Here is a tiny trained network, its code and every weight. The questions are about switching its units off for an input and a class, where a switched-off unit gives its printed mean instead of its output.

import numpy as np


def w(rows, s, z=0):
    codes = np.array(rows[::2]) - 128.0
    scale = np.full(codes.shape[1], s)
    scale[-1] = z or s
    return codes * scale


def norm(h):
    return h / np.sqrt((h * h).mean(-1, keepdims=True) + 1e-5)


def f(y):
    return y / 2 * (1 + np.tanh(0.7978845608 * (y + 0.044715 * y**3)))


def log_softmax(a):
    a = a - a.max(-1, keepdims=True)
    return a - np.log(np.exp(a).sum(-1, keepdims=True))


def net(x, mask):
    res = np.array(x, float).reshape(1, 5) / 4 @ E
    u = 0
    for l in range(2):
        y = f(norm(res) @ A[l][:, :-1].T + A[l][:, -1])
        res = res + np.where(mask[u : u + 6], y, B[l][:, -1]) @ B[l][:, :-1]
        u += 6
    return log_softmax(norm(res)[-1] @ U[:, :-1].T + U[:, -1])


A, B = {}, {}
E = w([
[216,81,81,111],'x0',
[113,151,61,108],'x1',
[127,128,130,125],'x2',
[126,130,131,127],'x3',
[182,255,150,201],'x4',
],0.0072)
A[0] = w([
[112,82,86,129,3],'0.n0',
[103,185,10,120,118],'0.n1',
[125,67,120,74,97],'0.n2',
[224,98,186,103,165],'0.n3',
[150,64,206,216,57],'0.n4',
[58,179,206,129,171],'0.n5',
],0.012,0.0061)
B[0] = w([
[42,166,215,126,126],'0.n0',
[141,120,208,78,192],'0.n1',
[53,156,113,186,199],'0.n2',
[150,139,80,85,237],'0.n3',
[98,150,230,58,178],'0.n4',
[128,111,9,88,255],'0.n5',
],0.012,0.0058)
A[1] = w([
[148,209,137,134,9],'1.n0',
[184,144,121,168,142],'1.n1',
[139,79,122,125,3],'1.n2',
[109,142,98,9,196],'1.n3',
[158,221,126,173,59],'1.n4',
[96,191,118,42,11],'1.n5',
],0.011,0.0044)
B[1] = w([
[53,37,208,137,132],'1.n0',
[54,73,61,115,137],'1.n1',
[91,83,136,81,118],'1.n2',
[177,161,169,159,245],'1.n3',
[49,8,127,169,142],'1.n4',
[158,82,177,93,156],'1.n5',
],0.014,0.012)
U = w([
[47,66,101,219,167],'0',
[154,169,255,58,101],'1',
[150,197,110,168,210],'2',
[184,186,19,119,120],'3',
[146,186,115,163,190],'4',
[150,170,151,214,2],'5',
],0.01,0.0088)

Each question gives the input, the list of numbers given to net, and the class t.
The units are the neurons (one row each of A and B). Each row of codes is followed by its name. A weight is (code - 128) times the scale printed after its matrix; where a second scale follows, it is the last column's (A, B and U).
mask holds one flag per neuron, layer by layer. A switched-off neuron (its flag False) gives its mean, the last column of its row in B, instead of its output. The means were averaged over made-up inputs and are rounded, as every weight is.
A unit's drop is (log p(t) with every unit on - log p(t) with that unit switched off) / (log p(t) with every unit on - log p(t) with every unit switched off).
The circuit of an input: a set's keep is (log p(t) with only the set's units on - log p(t) with every unit switched off) / (log p(t) with every unit on - log p(t) with every unit switched off). Starting from all 12 units, units are removed one at a time, each time the one whose removal leaves the highest keep (on an exact tie, the one counted first), for as long as the keep stays at least 0.8.
circuit, biggest first: the units of the circuit, biggest drop first
k most important neurons: the k neurons with the biggest drops, biggest first
top k neurons in layer l: the k neurons of layer l with the biggest drops, biggest first
drop when u is switched off: that unit's drop, to one decimal
input [-8,-5,0,2,-6], class 3: top 2 neurons in layer 1 : [1.n4; 1.n0]
input [3,-5,-5,1,4], class 1: circuit, biggest first : [0.n4]
input [-2,4,-3,-1,3], class 1: 2 most important neurons : [0.n1; 1.n5]
input [-5,8,-3,-7,6], class 1: circuit, biggest first : [0.n1; 1.n5]
input [6,3,1,2,-6], class 0: top 2 neurons in layer 1 : [1.n3; 1.n2]
input [7,-4,-5,-7,7], class 0: top 2 neurons in layer 0 : [0.n5; 0.n1]
input [-8,5,4,-2,0], class 3: 2 most important neurons : [0.n5; 0.n4]
input [-7,8,-7,7,7], class 1: top 3 neurons in layer 1 : [1.n5; 1.n0; 1.n1]
input [4,8,-6,0,-7], class 1: top 3 neurons in layer 0 : [0.n1; 0.n0; 0.n5]
input [-7,-1,-2,4,7], class 0: 2 most important neurons : [1.n4; 0.n3]
input [-3,6,2,-6,2], class 1: 2 most important neurons : [0.n1; 1.n5]
input [-5,3,2,-2,-1], class 3: 2 most important neurons : [0.n5; 0.n4]
input [6,7,7,1,8], class 0: 2 most important neurons : [1.n4; 0.n5]
input [-4,8,3,-6,5], class 1: circuit, biggest first : [0.n1]
input [-3,-7,-3,1,7], class 0: 2 most important neurons : [1.n4; 0.n1]
input [-5,7,-5,3,7], class 0: 2 most important neurons : [1.n4; 0.n3]
input [-8,-4,-3,6,3], class 3: 2 most important neurons : [0.n5; 0.n1]
input [4,1,8,1,-8], class 0: top 2 neurons in layer 0 : [0.n2; 0.n5]
input [-6,4,-6,1,3], class 3: top 3 neurons in layer 0 : [0.n5; 0.n4; 0.n0]
input [0,-6,3,4,7], class 0: circuit, biggest first : [1.n4]
input [4,6,-2,1,7], class 0: drop when 0.n5 is switched off : 0.2
input [1,4,0,-1,2], class 1: drop when 0.n1 is switched off : 1.6
input [-8,3,-8,-7,0], class 3: drop when 0.n5 is switched off : 0.9
